In the rows, 128 means zero.
Known rows:
115  146  129  129  127  121  142  115  127  120  125  136  143  116  126  130  128  132  116  124  128  118  136  135  131  124 : skudres
136  123  147  137  128  124  134  122  154  126  131  126  137  139  118  123  133  119  127  135  133  138  124  131  124  121 : fugir
121  122  121  134  143  137  139  128  144  126  143  124  142  129  111  120  124  129  139  137  131  140  134  151  126  123 : bruklagol
134  120  134  130  132  134  117  135  112  121  135  125  102  136  123  127  140  121  134  139  126  128  134  137  128  129 : vikir
134  121  112  126  132  129  126  130  131  133  128  130  127  132  126  123  119  127  136  126  124  137  121  132  125  135 : stustemuk
137  125  134  133  131  136  128  133  127  133  128  126  119  122  143  128  126  132  130  126  129  125  133  138  123  137 : trolor
122  138  132  141  127  129  123  129  127  130  125  136  118  120  133  125  126  130  130  140  121  121  127  131  117  133 : vunol
131  129  131  123  131  135  131  135  121  125  130  122  126  126  130  134  131  134  128  124  130  126  135  135  128  128 : droflol
138  120  128  157  147  98  71  128  120  136  105  100  168  149  143  146  80  93  102  101  120  142  130  97  162  95 : klestegen
134  129  133  130  131  133  123  137  127  130  130  127  114  125  136  131  126  132  134  130  127  127  132  132  121  136 : begras
134  117  136  127  125  124  132  127  146  135  132  123  137  135  133  134  122  131  134  129  131  140  117  123  125  128 : trubo
125  118  135  134  106  121  130  130  125  126  100  134  108  114  123  126  149  129  131  119  123  100  129  116  135  130 : nada
146  132  143  115  133  112  130  129  113  132  123  134  114  124  159  133  125  142  103  129  137  120  131  102  124  144 : fosom
129  131  131  120  131  133  127  132  116  120  132  123  123  131  124  132  135  133  130  124  129  131  137  133  133  125 : storu
119  114  108  122  134  137  133  127  130  129  146  122  143  132  119  132  121  136  142  127  131  143  128  143  132  132 : broskur
127  133  135  129  125  119  130  121  146  134  130  127  143  131  126  129  124  129  128  129  127  137  116  119  121  125 : staflik
132  123  113  124  129  127  130  126  124  127  129  134  130  132  120  123  121  127  135  127  126  139  124  133  133  134 : takem
130  122  134  126  124  122  127  124  143  131  134  127  138  134  126  130  127  129  132  130  131  140  116  116  125  124 : lutivi

Facts:
batuvok η: brutul
bobon η: triklam
brastir η: traplar
britros η: plosti
brobo η: triruko
dapome η: ziflo
dipek η: logon
dremotral η: trustin
drufepe η: katrofi
fedrin η: trebor
fisen η: brutul
flinun η: trinin
flopur η: kliful
fosom η: plosti
fuskim η: ziflo
grinotrim η: brutul
grusofi η: logon
grutre η: klekur
kestirak η: bruklagol
kibuk η: trebor
kimitrir η: truse
kleklel η: trebor
klestegen η: brutul
klogrir η: gotre
lasi η: grati
mavu η: droskal
midrenus η: stopum
nada η: kliful
nostisi η: brutul
poplom η: droskal
pulel η: loflun
rotul η: trebor
skegal η: broskur
skifo η: ziflo
skugrar η: klekur
stusir η: pulel
trople η: trekom
tustel η: vugro
vodek η: stopum
vugro η: flugun
zepla η: trinin
zosi η: zafun
zudrupas η: nevuklu
ζ (each to the one after it):
bamus brudaskul brostal busak
bodotan vugro
britros klestoskek ginom grostok rogri
broskur drogam
dribru sedem briklun fosis
droflol klestegen
flereska sestek zosi sedros
flopur larir kupa flaklan gebrutrus
fosom bobon flinun zotru
gomatus ruful staflik tustel flugun
grezan briplek vikir tremi
grinotrim debrun letrik stusir fedrin
grusofi midrenus kuva kimitrir vunol
grutre begras gruskis kibuk zodan
kaplolak brastir griplum drufepe luklas
katrofi pleskom
kestirak trolor vosam
klogre briman mevir
klotaflar bekin lesko lostu truse
leska nostisi droskal
loflun lutivi niluflek tubrun fuskim
lubros dekluzu dribi tudi
mavu gogras batuvok
peplo dremotral griplanor kelaste foter
ploskol pluskitro zudrupas gregan trebor
plosti gotre nisti
pudrir triklam fugir grati klibek fustus
rikul lasi zepla nada
skanuk vodek nevuklu
skegal treros
skupagro klogrir klafere
storu vekugus
tabral gitem skugrar skifo
tiplo fofon dapome
trinin gagrim kleklel
trople brobo rotul
trotrel dipek trekom skudres zaplor
trubo drulel fisen
zafun dibim brutul zomu kopi klistu
{bamus,brostal,brudaskul,busak} Λ broskur
{batuvok,gogras,mavu} Λ gruskis
{begras,gruskis,grutre,kibuk,zodan} Λ bibra
{bekin,klotaflar,lesko,lostu,truse} Λ trustin
{bobon,flinun,fosom,zotru} Λ griplanor
{bodotan,vugro} Λ flereska
{brastir,drufepe,griplum,kaplolak,luklas} Λ kelaste
{briklun,dribru,fosis,sedem} Λ briplek
{briman,klogre,mevir} Λ brebar
{briplek,grezan,tremi,vikir} Λ triruko
{britros,ginom,grostok,klestoskek,rogri} Λ gotre
{brobo,rotul,trople} Λ drogam
{broskur,drogam} Λ nifir
{brutul,dibim,klistu,kopi,zafun,zomu} Λ klekur
{dapome,fofon,tiplo} Λ grezan
{debrun,fedrin,grinotrim,letrik,stusir} Λ flugun
{dekluzu,dribi,lubros,tudi} Λ lostu
{dipek,skudres,trekom,trotrel,zaplor} Λ kliful
{dremotral,foter,griplanor,kelaste,peplo} Λ stopum
{droflol,klestegen} Λ tubrun
{droskal,leska,nostisi} Λ grati
{drulel,fisen,trubo} Λ trebor
{flaklan,flopur,gebrutrus,kupa,larir} Λ bekin
{flereska,sedros,sestek,zosi} Λ takem
{flugun,gomatus,ruful,staflik,tustel} Λ traplar
{fugir,fustus,grati,klibek,pudrir,triklam} Λ bruklagol
{fuskim,loflun,lutivi,niluflek,tubrun} Λ pivam
{gagrim,kleklel,trinin} Λ griner
{gefer} Λ mevir
{gitem,skifo,skugrar,tabral} Λ triklam
{gotre,nisti,plosti} Λ raza
{gregan,ploskol,pluskitro,trebor,zudrupas} Λ stustemuk
{grusofi,kimitrir,kuva,midrenus,vunol} Λ logon
{katrofi,pleskom} Λ niluflek
{kestirak,trolor,vosam} Λ vonu
{klafere,klogrir,skupagro} Λ sestek
{lasi,nada,rikul,zepla} Λ truse
{nebrer} Λ gagrim
{nevuklu,skanuk,vodek} Λ ziflo
{poplom} Λ pudrir
{pulel} Λ dibim
{skegal,treros} Λ plosti
{skegir} Λ kopi
{storu,vekugus} Λ zafun
{bamus,batuvok,begras,bobon,brastir,briklun,brobo,brostal,brudaskul,busak,dapome,debrun,dekluzu,dribi,dribru,droflol,droskal,drufepe,fedrin,fisen,flaklan,flinun,fosis,fosom,fuskim,gebrutrus,gefer,ginom,gitem,gomatus,gregan,grinotrim,grostok,grusofi,grutre,kaplolak,katrofi,kestirak,kimitrir,klafere,kleklel,klibek,klistu,klogre,klotaflar,kuva,larir,leska,lesko,letrik,loflun,lubros,luklas,mavu,nada,nevuklu,nisti,nostisi,peplo,pleskom,ploskol,pluskitro,poplom,pulel,rikul,rotul,ruful,sedem,sedros,skanuk,skegir,skifo,skudres,skupagro,storu,stusir,tabral,tiplo,trekom,tremi,treros,trinin,trolor,tudi,tustel,vekugus,vikir,vodek,vosam,vugro,vunol,zaplor,zepla,zodan,zomu,zosi,zudrupas} Φ 704
{bodotan,briman,britros,brutul,dipek,dremotral,drulel,flopur,fofon,foter,fugir,fustus,gogras,griplum,kibuk,klestegen,klestoskek,klogrir,kupa,lasi,lutivi,midrenus,nebrer,rogri,skegal,skugrar,staflik,trople,trotrel,trubo,zotru} Φ 373

Rows:
No name comes twice in this set of rows, the named rows included.
82  158  87  124  113  216  128  144  140  156  172  111  138  153  143  121  139  70  125  149  129  107  88  148  122  120 -> trebor
140  161  125  112  93  174  134  132  145  151  133  130  127  166  157  113  146  55  101  119  136  102  86  117  130  122 -> kibuk
90  101  110  175  160  132  81  115  126  146  146  75  192  129  144  167  78  97  119  134  125  147  141  142  155  102 -> brutul
102  100  109  132  121  139  137  126  132  137  134  117  136  118  114  133  136  133  146  129  126  122  125  137  134  131 -> trustin
159  131  156  134  129  112  135  127  160  121  118  138  129  144  116  113  132  118  124  127  130  136  127  127  122  117 -> skugrar
144  158  153  128  138  109  129  136  144  109  107  150  117  132  107  102  136  144  123  126  120  124  137  115  114  112 -> skifo
147  125  142  119  123  107  129  116  127  132  124  133  124  138  142  132  130  126  114  134  137  132  116  101  130  137 -> dremotral
158  139  149  130  135  120  134  133  139  118  113  138  118  131  125  115  134  126  121  120  128  121  140  134  124  122 -> poplom
91  103  106  140  114  136  134  121  132  136  128  126  133  113  111  131  136  128  148  135  123  117  122  137  135  132 -> truse
133  130  144  146  125  120  127  117  153  125  129  133  128  137  114  117  135  112  129  151  123  138  119  139  121  123 -> fustus

Now the same elements, written a new way:
Known rows:
129  130  131  158  152  128  147  127  99  122  121  119  103  131  138  140  94  101  151  139  120  141  97  122  152  116  102  115  171  129  93  105  134  148  89  113  145  140  129  92  126  157  144  137  133  139 : bibra
147  96  147  127  167  131  153  167  152  99  120  107  102  95  150  151  170  149  106  114  123  92  154  153  132  163  146  126  115  124  140  152  103  113  108  100  129  114  88  96  161  97  159  119  102  93 : skifo
150  134  116  97  118  143  132  143  117  114  135  126  96  132  169  155  125  134  130  143  137  124  135  115  169  119  148  119  105  140  141  102  122  137  95  119  132  134  132  94  137  135  105  110  134  117 : trolor
160  79  123  78  127  123  148  177  156  112  109  96  110  103  136  125  132  152  111  125  140  111  171  151  105  131  174  108  115  117  136  167  131  114  152  116  109  131  116  119  130  127  161  136  109  109 : flinun
129  104  116  107  122  140  133  151  115  140  127  139  108  148  158  146  132  131  113  154  115  105  150  113  159  108  126  119  94  135  131  102  122  121  79  146  119  93  124  88  140  129  131  104  118  117 : vikir
139  106  117  125  139  139  143  141  116  126  131  130  90  138  140  147  137  117  114  142  113  79  146  121  164  126  123  119  96  137  137  97  113  126  73  148  133  97  126  90  142  127  138  93  135  105 : grostok
121  101  148  134  120  112  118  137  107  145  150  168  132  155  145  153  114  106  145  126  139  119  138  106  149  105  126  166  114  128  129  104  120  143  109  118  140  135  148  131  128  159  86  134  108  114 : briman
160  113  130  91  148  138  143  144  166  123  177  132  112  111  150  143  141  131  123  144  140  138  172  144  97  145  167  111  121  121  118  170  148  118  140  86  117  116  105  110  154  119  111  108  97  115 : kestirak
139  94  105  117  132  140  141  146  144  122  112  159  83  163  116  145  116  94  88  145  97  81  168  131  167  143  112  107  89  123  121  68  111  120  111  120  132  86  127  123  127  149  134  73  127  107 : gebrutrus
149  131  116  104  116  139  133  142  113  117  134  127  91  130  170  152  126  139  130  146  129  120  135  113  166  121  146  121  105  139  138  106  124  134  91  114  133  134  128  96  135  136  107  107  133  114 : pluskitro
128  127  127  157  159  130  150  129  101  126  118  114  107  123  137  140  95  101  149  131  119  144  103  133  151  122  107  122  172  126  90  112  130  145  94  117  145  144  127  87  128  155  149  139  128  140 : ziflo
146  149  122  116  122  148  149  135  118  117  171  141  102  135  190  157  118  126  135  133  132  126  113  131  156  125  141  113  105  136  135  114  136  134  95  100  129  110  116  91  133  119  98  100  138  121 : leska
160  79  128  86  158  136  140  171  179  97  118  106  127  111  152  146  133  158  103  143  153  122  169  155  124  176  154  105  98  117  121  152  129  129  132  99  133  145  96  116  142  137  147  134  113  102 : zepla
127  105  108  130  137  121  143  126  85  134  101  93  108  131  117  123  84  101  161  141  131  122  109  119  133  97  122  111  180  126  101  113  139  141  90  172  137  153  151  92  113  170  168  150  132  141 : griplanor
141  95  146  89  150  154  144  133  160  149  179  159  109  119  140  145  161  117  115  138  130  137  187  133  101  145  165  120  140  126  126  160  143  111  121  103  109  87  104  85  164  116  123  86  61  119 : grusofi
132  91  174  129  143  114  150  146  148  118  168  144  144  122  154  144  124  121  151  85  171  125  130  153  99  148  164  149  138  116  138  158  138  133  156  82  133  147  116  140  126  128  104  153  92  104 : skegal
131  112  148  134  121  103  129  147  105  127  143  143  131  145  159  148  103  117  150  116  147  122  117  121  151  115  132  158  99  120  127  107  126  151  128  107  145  153  145  147  121  152  87  153  132  109 : gogras
133  126  116  105  113  157  140  130  122  140  171  158  101  150  169  153  118  110  129  141  131  125  140  119  149  113  144  115  118  143  139  103  139  125  96  121  121  91  123  84  133  125  103  84  116  123 : tiplo

Rows:
No name comes twice in this set of rows, the named rows included.
126  66  166  118  150  128  139  146  178  136  168  175  155  144  136  150  116  101  126  104  167  133  164  150  98  173  152  140  136  105  119  140  144  128  154  82  132  131  116  145  133  146  105  137  70  113 -> flopur
129  83  126  131  169  109  122  140  134  135  154  149  157  156  135  158  100  106  138  144  153  104  144  123  146  149  111  146  74  116  104  100  133  151  97  147  165  141  141  136  131  166  95  150  129  106 -> kupa
132  116  111  133  140  124  147  120  91  133  119  99  97  120  114  126  89  95  163  129  133  131  107  122  133  104  127  109  194  125  99  114  144  140  101  152  138  153  150  93  116  165  157  137  131  142 -> stopum
134  69  166  118  144  112  131  165  172  114  128  149  151  135  140  144  119  129  127  108  165  135  156  142  122  161  153  150  123  106  120  134  128  141  164  72  139  171  122  160  123  157  112  159  88  104 -> lasi

Now the same elements, written a new way:
Known rows:
133  126  124  116  108  129  146  120  119  135  123  138  129  126  123  117  130  97  110  99  140  129  132  142  159  133  144  108  150  128  126  101  132 : storu
133  114  120  113  117  141  144  125  124  128  124  128  116  119  122  117  134  99  128  101  146  118  127  153  150  121  143  118  152  115  118  99  117 : gogras
103  120  145  187  91  124  113  103  107  165  140  144  170  121  93  127  171  92  128  105  115  147  121  176  115  117  142  99  151  119  115  115  97 : batuvok
134  137  120  111  106  108  157  117  124  136  127  130  140  126  129  118  136  95  135  100  145  129  146  147  145  111  146  104  152  134  126  112  118 : gitem
134  124  128  115  106  121  146  121  118  134  125  142  130  126  126  118  132  97  111  99  141  129  131  145  154  130  143  110  154  124  129  100  126 : pluskitro
131  102  148  132  98  125  145  132  100  134  133  159  117  121  130  125  126  101  132  108  148  140  127  140  116  106  146  113  152  128  130  81  123 : drufepe
133  91  115  112  123  156  136  123  118  120  129  117  132  118  128  122  137  97  131  93  149  118  130  153  132  124  139  120  154  112  132  121  124 : kupa
137  101  118  117  104  125  131  123  120  132  107  114  118  119  125  115  140  95  116  108  142  129  132  136  139  124  145  128  163  121  120  100  135 : nifir
135  123  134  115  105  112  142  122  117  133  124  143  130  125  127  118  133  97  112  101  143  129  131  148  145  128  143  112  160  121  130  99  126 : klafere
136  129  137  112  101  85  145  121  119  132  125  139  138  125  133  121  137  95  133  103  149  129  143  154  124  109  144  113  170  122  133  108  115 : klibek
136  122  134  115  104  112  142  122  118  133  123  143  130  126  126  118  133  97  110  101  142  128  130  148  147  129  143  112  160  121  130  97  126 : brostal
118  126  118  127  104  144  149  123  110  126  129  150  119  124  128  116  121  100  115  92  143  140  130  135  142  117  145  110  149  132  123  92  126 : kaplolak
134  123  131  115  105  117  144  122  117  133  125  141  130  125  126  118  132  97  113  100  143  129  132  146  147  129  144  111  158  123  129  101  127 : gefer
123  128  96  102  106  115  126  123  128  116  100  106  119  122  128  105  134  92  96  93  145  130  140  134  134  137  142  131  181  113  120  119  129 : klekur
135  103  114  118  106  130  133  123  120  131  108  112  118  119  124  115  139  95  117  107  141  130  133  134  141  124  145  127  159  124  119  102  137 : gagrim
133  113  119  114  117  141  144  125  124  128  124  128  117  118  121  117  134  99  129  101  146  118  126  153  150  121  143  118  153  115  118  99  116 : drulel
124  146  107  103  108  124  145  119  125  124  119  135  131  128  126  109  127  95  94  87  143  130  136  140  159  142  141  109  162  121  126  113  123 : loflun
129  123  109  110  103  131  126  124  133  121  97  107  116  125  124  109  134  92  87  91  139  119  137  135  140  128  144  126  167  113  126  87  126 : gotre

Rows:
No name comes twice in this set of rows, the named rows included.
147  103  156  117  100  115  145  130  110  145  129  152  126  123  126  125  135  97  123  116  145  127  128  146  135  123  144  109  149  122  135  85  121 -> tustel
134  114  102  114  106  127  145  119  126  136  110  101  125  120  125  115  142  93  135  107  142  130  146  133  141  112  147  121  152  135  115  112  131 -> pudrir
101  134  134  184  93  121  126  99  113  167  142  129  178  122  94  126  174  90  149  104  117  147  135  175  114  104  145  92  143  131  111  128  92 -> nostisi
139  111  145  116  110  125  131  132  128  124  118  130  115  122  124  121  135  97  117  100  147  109  127  161  123  111  144  123  165  101  131  75  106 -> rogri
120  153  101  99  109  121  144  119  127  119  118  133  131  129  127  106  125  94  89  83  143  129  138  140  158  144  140  109  167  119  127  118  121 -> trinin
134  127  124  114  107  130  149  120  121  136  124  143  130  126  124  117  131  97  108  98  139  127  130  143  164  132  144  107  147  126  127  95  126 -> gomatus
139  123  149  116  100  112  135  126  123  130  119  143  128  130  126  120  132  95  99  97  141  118  131  150  136  122  144  112  160  114  139  76  118 -> grostok
137  123  139  116  103  119  140  124  121  131  121  142  129  128  126  119  132  96  104  98  141  123  131  147  143  125  144  111  157  119  135  85  122 -> nisti
136  125  131  113  105  121  146  121  121  136  124  147  129  127  125  117  132  97  106  99  140  125  128  147  159  131  143  109  151  121  130  90  121 -> debrun
132  111  116  114  113  147  145  117  116  129  129  132  141  125  128  120  133  96  112  92  141  129  134  141  153  136  141  108  146  127  135  116  136 -> klotaflar
147  96  144  118  115  172  147  135  124  142  125  126  108  121  115  123  133  98  127  113  143  107  124  144  147  118  147  108  126  120  126  69  115 -> britros
126  123  94  108  107  130  132  120  129  123  102  108  118  121  125  107  135  94  100  94  140  129  136  132  152  135  143  127  166  120  116  110  134 -> broskur
143  107  138  120  107  139  153  124  112  146  130  144  127  123  122  123  133  98  124  112  140  129  129  139  156  127  146  104  135  134  127  93  132 -> kestirak
124  132  95  104  106  137  128  123  135  118  97  103  116  125  124  104  132  91  83  87  140  122  140  130  144  138  143  125  167  114  123  100  126 -> plosti
134  121  118  111  116  123  149  124  127  128  125  119  124  119  125  118  137  97  147  103  150  119  138  157  135  105  144  117  157  119  119  110  109 -> fugir

